Below is a small trained network, with its code and all its weights. Each question gives an input and a class and asks what happens when units are switched off, that is, made to give their printed mean instead of their output.

import numpy as np


def w(rows, s, z=0):
    codes = np.array(rows[::2]) - 128.0
    scale = np.full(codes.shape[1], s)
    scale[-1] = z or s
    return codes * scale


def norm(h):
    return h / np.sqrt((h * h).mean(-1, keepdims=True) + 1e-5)


def f(y):
    return y / 2 * (1 + np.tanh(0.7978845608 * (y + 0.044715 * y**3)))


def log_softmax(a):
    a = a - a.max(-1, keepdims=True)
    return a - np.log(np.exp(a).sum(-1, keepdims=True))


def net(x, mask):
    res = np.array(x, float).reshape(1, 5) / 4 @ E
    u = 0
    for l in range(4):
        y = f(norm(res) @ A[l][:, :-1].T + A[l][:, -1])
        res = res + np.where(mask[u : u + 8], y, B[l][:, -1]) @ B[l][:, :-1]
        u += 8
    return log_softmax(norm(res)[-1] @ U[:, :-1].T + U[:, -1])


A, B = {}, {}
E = w([
[96,192,90,1,240,166],'x0',
[140,35,122,33,55,120],'x1',
[251,196,208,97,88,163],'x2',
[128,129,127,128,128,129],'x3',
[128,129,127,128,129,127],'x4',
],0.0078)
A[0] = w([
[141,86,140,246,84,122,21],'L0N0',
[142,31,133,103,48,128,73],'L0N1',
[122,185,138,252,140,127,1],'L0N2',
[98,100,119,163,121,141,125],'L0N3',
[121,112,111,161,133,126,114],'L0N4',
[224,160,160,168,65,145,95],'L0N5',
[53,70,104,194,110,127,59],'L0N6',
[84,88,131,161,140,122,52],'L0N7',
],0.024,0.004)
B[0] = w([
[67,227,115,222,72,119,243],'L0N0',
[175,69,90,160,93,221,236],'L0N1',
[186,24,103,127,95,254,220],'L0N2',
[123,114,105,127,132,65,166],'L0N3',
[131,90,107,159,154,71,153],'L0N4',
[158,150,178,88,181,32,250],'L0N5',
[141,122,176,33,173,47,219],'L0N6',
[136,112,136,87,180,87,171],'L0N7',
],0.03,0.015)
A[1] = w([
[27,187,162,187,132,153,20],'L1N0',
[61,194,70,161,111,141,66],'L1N1',
[103,211,114,113,215,212,85],'L1N2',
[12,205,151,163,155,179,2],'L1N3',
[47,247,104,47,118,163,85],'L1N4',
[50,253,94,54,111,171,22],'L1N5',
[129,124,248,65,124,88,19],'L1N6',
[232,190,196,143,165,95,64],'L1N7',
],0.015,0.0018)
B[1] = w([
[100,126,21,130,110,86,138],'L1N0',
[96,106,191,205,185,116,142],'L1N1',
[117,228,87,180,154,203,193],'L1N2',
[209,183,117,145,163,123,150],'L1N3',
[170,226,44,176,81,123,186],'L1N4',
[93,209,128,233,142,149,180],'L1N5',
[134,156,111,112,184,98,222],'L1N6',
[22,8,142,45,173,85,254],'L1N7',
],0.016,0.0092)
A[2] = w([
[65,193,145,184,70,124,60],'L2N0',
[88,160,79,141,104,147,61],'L2N1',
[105,152,136,66,166,96,78],'L2N2',
[123,126,128,122,120,138,2],'L2N3',
[133,64,92,143,102,251,168],'L2N4',
[137,127,121,130,128,151,95],'L2N5',
[139,152,209,81,134,141,99],'L2N6',
[131,93,138,133,117,213,132],'L2N7',
],0.027,0.0027)
B[2] = w([
[113,244,127,167,183,172,187],'L2N0',
[117,149,241,157,105,147,156],'L2N1',
[135,102,181,89,145,98,208],'L2N2',
[108,117,99,142,104,115,122],'L2N3',
[166,47,88,94,5,214,252],'L2N4',
[99,103,134,133,93,124,141],'L2N5',
[61,111,88,122,166,107,159],'L2N6',
[213,120,79,80,89,160,197],'L2N7',
],0.026,0.018)
A[3] = w([
[112,141,93,197,83,73,135],'L3N0',
[111,58,80,161,133,225,94],'L3N1',
[131,233,80,224,122,106,11],'L3N2',
[68,188,158,250,87,88,76],'L3N3',
[175,134,156,52,191,16,91],'L3N4',
[118,225,108,85,152,66,8],'L3N5',
[95,157,133,195,147,123,88],'L3N6',
[124,169,69,171,148,133,16],'L3N7',
],0.018,0.0017)
B[3] = w([
[119,145,206,112,176,222,152],'L3N0',
[119,86,81,179,71,107,185],'L3N1',
[108,251,133,105,121,131,206],'L3N2',
[97,222,102,148,125,171,198],'L3N3',
[48,106,152,127,166,70,250],'L3N4',
[195,92,132,135,182,111,180],'L3N5',
[132,146,72,165,109,100,164],'L3N6',
[157,138,133,176,147,113,156],'L3N7',
],0.023,0.018)
U = w([
[69,76,168,87,203,63,249],'0',
[175,57,80,131,30,227,2],'1',
[103,253,126,181,136,184,147],'2',
],0.013,0.00083)

Each question gives the input, the list of numbers given to net, and the class t.
The units are the neurons (one row each of A and B). Each row of codes is followed by its name. A weight is (code - 128) times the scale printed after its matrix; where a second scale follows, it is the last column's (A, B and U).
mask holds one flag per neuron, layer by layer. A switched-off neuron (its flag False) gives its mean, the last column of its row in B, instead of its output. The means were averaged over made-up inputs and are rounded, as every weight is.
A unit's drop is (log p(t) with every unit on - log p(t) with that unit switched off) / (log p(t) with every unit on - log p(t) with every unit switched off).
The circuit of an input: a set's keep is (log p(t) with only the set's units on - log p(t) with every unit switched off) / (log p(t) with every unit on - log p(t) with every unit switched off). Starting from the 12 units with the biggest drops (on a tie, the unit counted first), units are removed one at a time, each time the one whose removal leaves the highest keep (on an exact tie, the one counted first), for as long as the keep stays at least 0.8.
circuit, biggest first: the units of the circuit, biggest drop first
unit that matters most: the unit with the biggest drop
top k neurons: the k neurons with the biggest drops, biggest first
k most important neurons of layer l: the k neurons of layer l with the biggest drops, biggest first
drop when u is switched off: that unit's drop, to one decimal
input [-4,1,8,-7,-3], class 0: circuit, biggest first -> L0N5
input [-1,-6,7,-5,-2], class 0: top 2 neurons -> L0N5, L0N1
input [7,-7,0,-2,-7], class 1: top 2 neurons -> L0N5, L0N6
input [5,-6,-6,5,2], class 0: top 4 neurons -> L0N1, L0N0, L2N4, L0N2
input [-4,-3,0,1,6], class 2: top 3 neurons -> L0N0, L0N1, L0N5
input [-2,-6,7,-6,7], class 0: top 2 neurons -> L0N5, L0N1
input [-3,-4,-5,6,-1], class 0: top 2 neurons -> L0N6, L0N1
input [4,-3,2,8,8], class 2: top 2 neurons -> L0N5, L0N2
input [0,-6,-6,0,-1], class 0: top 3 neurons -> L0N6, L0N1, L0N7
input [6,-7,-5,-8,7], class 1: top 2 neurons -> L0N5, L0N0
input [-8,3,-7,1,-6], class 2: 3 most important neurons of layer 0 -> L0N0, L0N5, L0N1
input [8,-2,6,-6,-1], class 2: top 4 neurons -> L0N2, L0N5, L0N1, L0N6
input [-7,1,6,-7,5], class 2: top 2 neurons -> L0N0, L0N6
input [6,-7,5,0,-5], class 1: top 3 neurons -> L0N5, L0N6, L0N0
input [4,3,6,0,-3], class 0: unit that matters most -> L0N0
input [-6,-5,-5,-8,1], class 2: 3 most important neurons of layer 0 -> L0N0, L0N1, L0N5
input [7,6,-2,-7,6], class 2: drop when L0N1 is switched off -> 1.7
input [-8,1,1,2,2], class 2: drop when L0N0 is switched off -> 1.5
input [7,3,5,-6,-2], class 2: drop when L0N2 is switched off -> 2.5
input [-8,0,1,-4,8], class 2: top neuron -> L0N0
